Below is a small trained network, with its code and all its weights. Each question gives an input and a target symbol and asks what happens when units are switched off, that is, made to give their printed mean instead of their output.

import numpy as np


def w(rows, s, z=0):
    codes = np.array(rows[::2]) - 128.0
    scale = np.full(codes.shape[1], s)
    scale[-1] = z or s
    return codes * scale


def f(y):
    return y / 2 * (1 + np.tanh(0.7978845608 * (y + 0.044715 * y**3)))


def softmax(a):
    e = np.exp(a - a.max(-1, keepdims=True))
    return e / e.sum(-1, keepdims=True)


def log_softmax(a):
    a = a - a.max(-1, keepdims=True)
    return a - np.log(np.exp(a).sum(-1, keepdims=True))


def net(x, mask):
    ids = ['αβγζλμξπστφψω'.index(c) for c in x.split()]
    T = len(ids)
    res = E[ids] + P[:T]
    u = 0
    for l in range(2):
        r = res
        for j in range(3):
            rows = slice(4 * j, 4 * j + 4)
            q, k, v = (r @ M[l][rows].T for M in (Q, K, V))
            z = softmax(np.where(np.tri(T) > 0, q @ k.T / 4**0.5, -1e9)) @ v
            o = O[l][rows]
            res = res + np.where(mask[u + j], z, o[:, -1]) @ o[:, :-1]
        u += 3
        y = f(res @ A[l][:, :-1].T + A[l][:, -1])
        res = res + np.where(mask[u : u + 4], y, B[l][:, -1]) @ B[l][:, :-1]
        u += 4
    return log_softmax(res[-1] @ U[:, :-1].T + U[:, -1])


Q, K, V, O, A, B = {}, {}, {}, {}, {}, {}
E = w([
[124,45,87,78,123],'α',
[181,135,122,110,158],'β',
[157,62,76,132,99],'γ',
[197,96,141,208,131],'ζ',
[103,253,76,119,195],'λ',
[117,191,194,221,33],'μ',
[206,174,175,209,160],'ξ',
[144,106,84,81,68],'π',
[24,94,179,6,129],'σ',
[135,39,88,139,53],'τ',
[158,73,94,123,148],'φ',
[56,220,74,212,121],'ψ',
[162,65,139,207,78],'ω',
],0.015)
P = w([
[91,64,69,209,162],'0',
[232,160,144,86,61],'1',
[81,81,84,209,166],'2',
[234,188,155,79,61],'3',
[76,104,97,203,168],'4',
[232,213,164,76,66],'5',
[72,120,111,197,168],'6',
[230,234,177,74,68],'7',
[59,135,118,193,169],'8',
[225,254,187,77,65],'9',
],0.0095)
Q[0] = w([
[57,98,153,138,183],'0.h1',
[3,114,145,142,191],'0.h1',
[253,147,165,132,71],'0.h1',
[101,91,165,138,170],'0.h1',
[162,92,138,183,175],'0.h2',
[157,150,152,117,155],'0.h2',
[109,135,203,133,149],'0.h2',
[160,157,84,179,87],'0.h2',
[164,172,105,107,80],'0.h3',
[101,116,159,114,117],'0.h3',
[153,116,148,133,135],'0.h3',
[139,118,83,127,113],'0.h3',
],0.031)
K[0] = w([
[203,53,99,144,157],'0.h1',
[224,57,75,120,126],'0.h1',
[82,206,230,128,178],'0.h1',
[173,78,142,159,188],'0.h1',
[184,55,180,156,213],'0.h2',
[126,180,149,119,183],'0.h2',
[102,151,250,92,150],'0.h2',
[228,152,84,158,100],'0.h2',
[98,204,118,173,95],'0.h3',
[102,108,208,129,148],'0.h3',
[150,116,141,136,102],'0.h3',
[98,102,88,129,99],'0.h3',
],0.021)
V[0] = w([
[129,108,158,109,155],'0.h1',
[176,129,111,164,107],'0.h1',
[102,74,254,130,110],'0.h1',
[76,170,96,168,43],'0.h1',
[62,147,242,119,136],'0.h2',
[139,143,114,196,128],'0.h2',
[86,179,115,130,153],'0.h2',
[116,127,163,113,131],'0.h2',
[103,181,138,166,97],'0.h3',
[102,163,94,115,86],'0.h3',
[148,118,103,142,171],'0.h3',
[111,162,109,138,106],'0.h3',
],0.0088)
O[0] = w([
[185,106,125,132,110,67],'0.h1',
[74,145,153,188,195,230],'0.h1',
[128,97,189,131,140,102],'0.h1',
[1,172,133,72,135,251],'0.h1',
[213,102,85,187,105,88],'0.h2',
[42,133,126,124,200,200],'0.h2',
[139,114,165,193,156,86],'0.h2',
[162,117,114,139,105,111],'0.h2',
[122,164,150,74,91,255],'0.h3',
[110,145,100,85,99,175],'0.h3',
[130,154,140,178,143,93],'0.h3',
[117,155,121,94,100,188],'0.h3',
],0.0077,0.0042)
A[0] = w([
[133,78,208,80,92,218],'0.n1',
[157,99,87,74,255,143],'0.n2',
[127,134,201,89,106,4],'0.n3',
[100,122,158,156,143,81],'0.n4',
],0.016,0.0032)
B[0] = w([
[197,154,210,164,207,254],'0.n1',
[249,61,46,129,87,193],'0.n2',
[54,68,39,158,192,243],'0.n3',
[225,108,145,181,119,197],'0.n4',
],0.012,0.007)
Q[1] = w([
[148,131,173,103,163],'1.h1',
[152,172,65,169,133],'1.h1',
[145,123,81,171,161],'1.h1',
[141,73,185,65,57],'1.h1',
[166,207,139,109,112],'1.h2',
[128,107,195,129,121],'1.h2',
[178,162,120,116,146],'1.h2',
[141,83,149,107,86],'1.h2',
[123,109,166,160,122],'1.h3',
[147,158,117,150,4],'1.h3',
[138,85,144,26,136],'1.h3',
[182,130,156,102,168],'1.h3',
],0.02)
K[1] = w([
[138,119,172,77,154],'1.h1',
[66,50,79,172,114],'1.h1',
[113,61,118,184,161],'1.h1',
[188,165,175,68,49],'1.h1',
[155,192,89,109,176],'1.h2',
[130,108,167,93,146],'1.h2',
[172,165,121,148,138],'1.h2',
[158,104,149,68,60],'1.h2',
[122,139,154,175,73],'1.h3',
[78,106,98,88,5],'1.h3',
[204,103,63,120,200],'1.h3',
[217,111,141,89,112],'1.h3',
],0.018)
V[1] = w([
[154,174,163,75,108],'1.h1',
[103,139,112,126,137],'1.h1',
[97,110,134,136,119],'1.h1',
[180,132,186,94,94],'1.h1',
[114,147,94,143,129],'1.h2',
[158,157,80,187,82],'1.h2',
[185,220,63,138,209],'1.h2',
[168,78,161,189,1],'1.h2',
[148,152,121,145,116],'1.h3',
[129,130,105,128,110],'1.h3',
[110,133,198,106,175],'1.h3',
[131,116,166,135,144],'1.h3',
],0.0058)
O[1] = w([
[198,160,135,156,226,38],'1.h1',
[142,127,160,158,125,126],'1.h1',
[111,115,146,161,147,117],'1.h1',
[124,139,76,101,197,60],'1.h1',
[151,148,122,148,149,145],'1.h2',
[101,241,174,138,133,152],'1.h2',
[141,165,92,1,175,255],'1.h2',
[30,231,233,189,60,54],'1.h2',
[140,93,115,144,125,143],'1.h3',
[139,91,136,114,149,116],'1.h3',
[136,219,89,133,69,137],'1.h3',
[120,172,119,162,88,145],'1.h3',
],0.0039,0.0066)
A[1] = w([
[31,173,94,126,116,82],'1.n1',
[83,77,98,189,110,43],'1.n2',
[107,37,249,74,51,253],'1.n3',
[131,180,249,161,54,68],'1.n4',
],0.012,0.004)
B[1] = w([
[128,56,129,132,129,254],'1.n1',
[157,189,161,6,218,205],'1.n2',
[92,103,220,209,56,167],'1.n3',
[139,171,79,161,50,198],'1.n4',
],0.016,0.0066)
U = w([
[169,65,88,90,106,86],'α',
[160,61,130,67,73,110],'β',
[106,102,165,76,111,118],'γ',
[122,117,78,145,82,254],'ζ',
[101,177,97,3,98,173],'λ',
[24,146,71,198,219,219],'μ',
[119,138,2,164,142,95],'ξ',
[110,179,155,102,133,117],'π',
[183,152,139,145,195,74],'σ',
[139,54,134,173,114,132],'τ',
[168,25,56,160,95,82],'φ',
[81,36,65,92,66,172],'ψ',
[142,96,59,240,162,6],'ω',
],0.0085,0.0048)

Each question gives the input, a string of symbols that net reads in full, and the target symbol t.
The units are the heads (4 rows each of Q, K, V and O) and the neurons (one row each of A and B). Each row of codes is followed by its name. A weight is (code - 128) times the scale printed after its matrix; where a second scale follows, it is the last column's (O, A, B and U).
mask holds one flag per unit, layer by layer, with each layer's heads first. A switched-off unit (its flag False) gives its mean, the last column of its rows in O or B, instead of its output. The means were averaged over made-up inputs and are rounded, as every weight is.
A unit's drop is (log p(t) with every unit on - log p(t) with that unit switched off) / (log p(t) with every unit on - log p(t) with every unit switched off).
The circuit of an input: a set's keep is (log p(t) with only the set's units on - log p(t) with every unit switched off) / (log p(t) with every unit on - log p(t) with every unit switched off). Starting from the 12 units with the biggest drops (on a tie, the unit counted first), units are removed one at a time, each time the one whose removal leaves the highest keep (on an exact tie, the one counted first), for as long as the keep stays at least 0.8.
circuit, biggest first: the units of the circuit, biggest drop first
unit that matters most: the unit with the biggest drop
top k neurons: the k neurons with the biggest drops, biggest first
k most important neurons of layer l: the k neurons of layer l with the biggest drops, biggest first
heads that matter: for each layer, one digit per head in row order, 1 if its drop is at least 0.15 and else 0, layers parted by /
input ψ λ μ ξ μ β σ, target τ: circuit, biggest first : (0.n3, 1.n3, 0.h2)
input ω τ π ζ ξ ζ, target ζ: circuit, biggest first : (1.n4, 1.h2, 0.h1, 0.n3)
input φ σ μ α, target μ: unit that matters most : 0.n3
input ω σ π φ, target σ: heads that matter : 100 / 100
input φ μ β μ ζ β γ, target λ: circuit, biggest first : (0.n1, 1.n2)
input γ γ ζ τ μ ψ σ β μ β, target μ: circuit, biggest first : (0.n3, 0.h1)
input ξ λ ζ ξ ζ μ ω μ ω, target ζ: top 3 neurons : (0.n3, 1.n4, 0.n4)
input λ ζ ζ π, target λ: circuit, biggest first : (0.h1, 1.h2, 0.n2)
input ζ λ μ λ α μ ω τ, target μ: heads that matter : 100 / 000
input λ ω μ ζ ξ, target ω: top 2 neurons : (0.n3, 1.n2)
input μ σ ξ ζ, target σ: circuit, biggest first : (0.n1, 0.h1)
input μ ζ μ σ ζ α σ μ μ, target ζ: circuit, biggest first : (1.n4, 0.n3)
input μ τ μ ω μ μ φ τ, target μ: circuit, biggest first : (0.n3, 0.n1, 0.h1, 0.h2)
input ζ ζ ξ ζ, target ζ: unit that matters most : 0.h3
input μ μ σ μ μ ζ ζ ξ, target μ: circuit, biggest first : (0.n3, 0.h1)
input ζ ζ ξ ζ φ ζ μ ω, target μ: heads that matter : 000 / 000
input τ φ φ ζ μ, target ζ: circuit, biggest first : (0.n3, 1.n4, 1.h2)
input σ μ λ α φ ζ, target λ: heads that matter : 100 / 000
input ζ β μ μ π, target ψ: heads that matter : 100 / 000
input γ ω λ ζ ω σ, target σ: heads that matter : 010 / 000
input σ ψ μ λ φ τ, target λ: unit that matters most : 0.h1
input β σ μ ω λ, target ξ: heads that matter : 000 / 000
input σ β σ λ β μ β β β, target φ: top 4 neurons : (0.n2, 0.n3, 1.n2, 0.n1)
input σ ζ α φ ζ τ α μ, target μ: heads that matter : 101 / 000
input ζ ζ β, target φ: 3 most important neurons of layer 0 : (0.n2, 0.n3, 0.n4)
input ζ ψ ζ λ μ ω ψ φ, target ψ: 2 most important neurons of layer 1 : (1.n1, 1.n2)
input μ μ ζ μ σ μ ζ σ σ β, target σ: unit that matters most : 0.n1
input ω ψ φ, target α: 2 most important neurons of layer 0 : (0.n2, 0.n1)
input μ ζ π μ ξ, target ω: top 3 neurons : (0.n3, 0.n4, 1.n2)
input μ ζ α, target β: top 2 neurons : (0.n2, 1.n2)
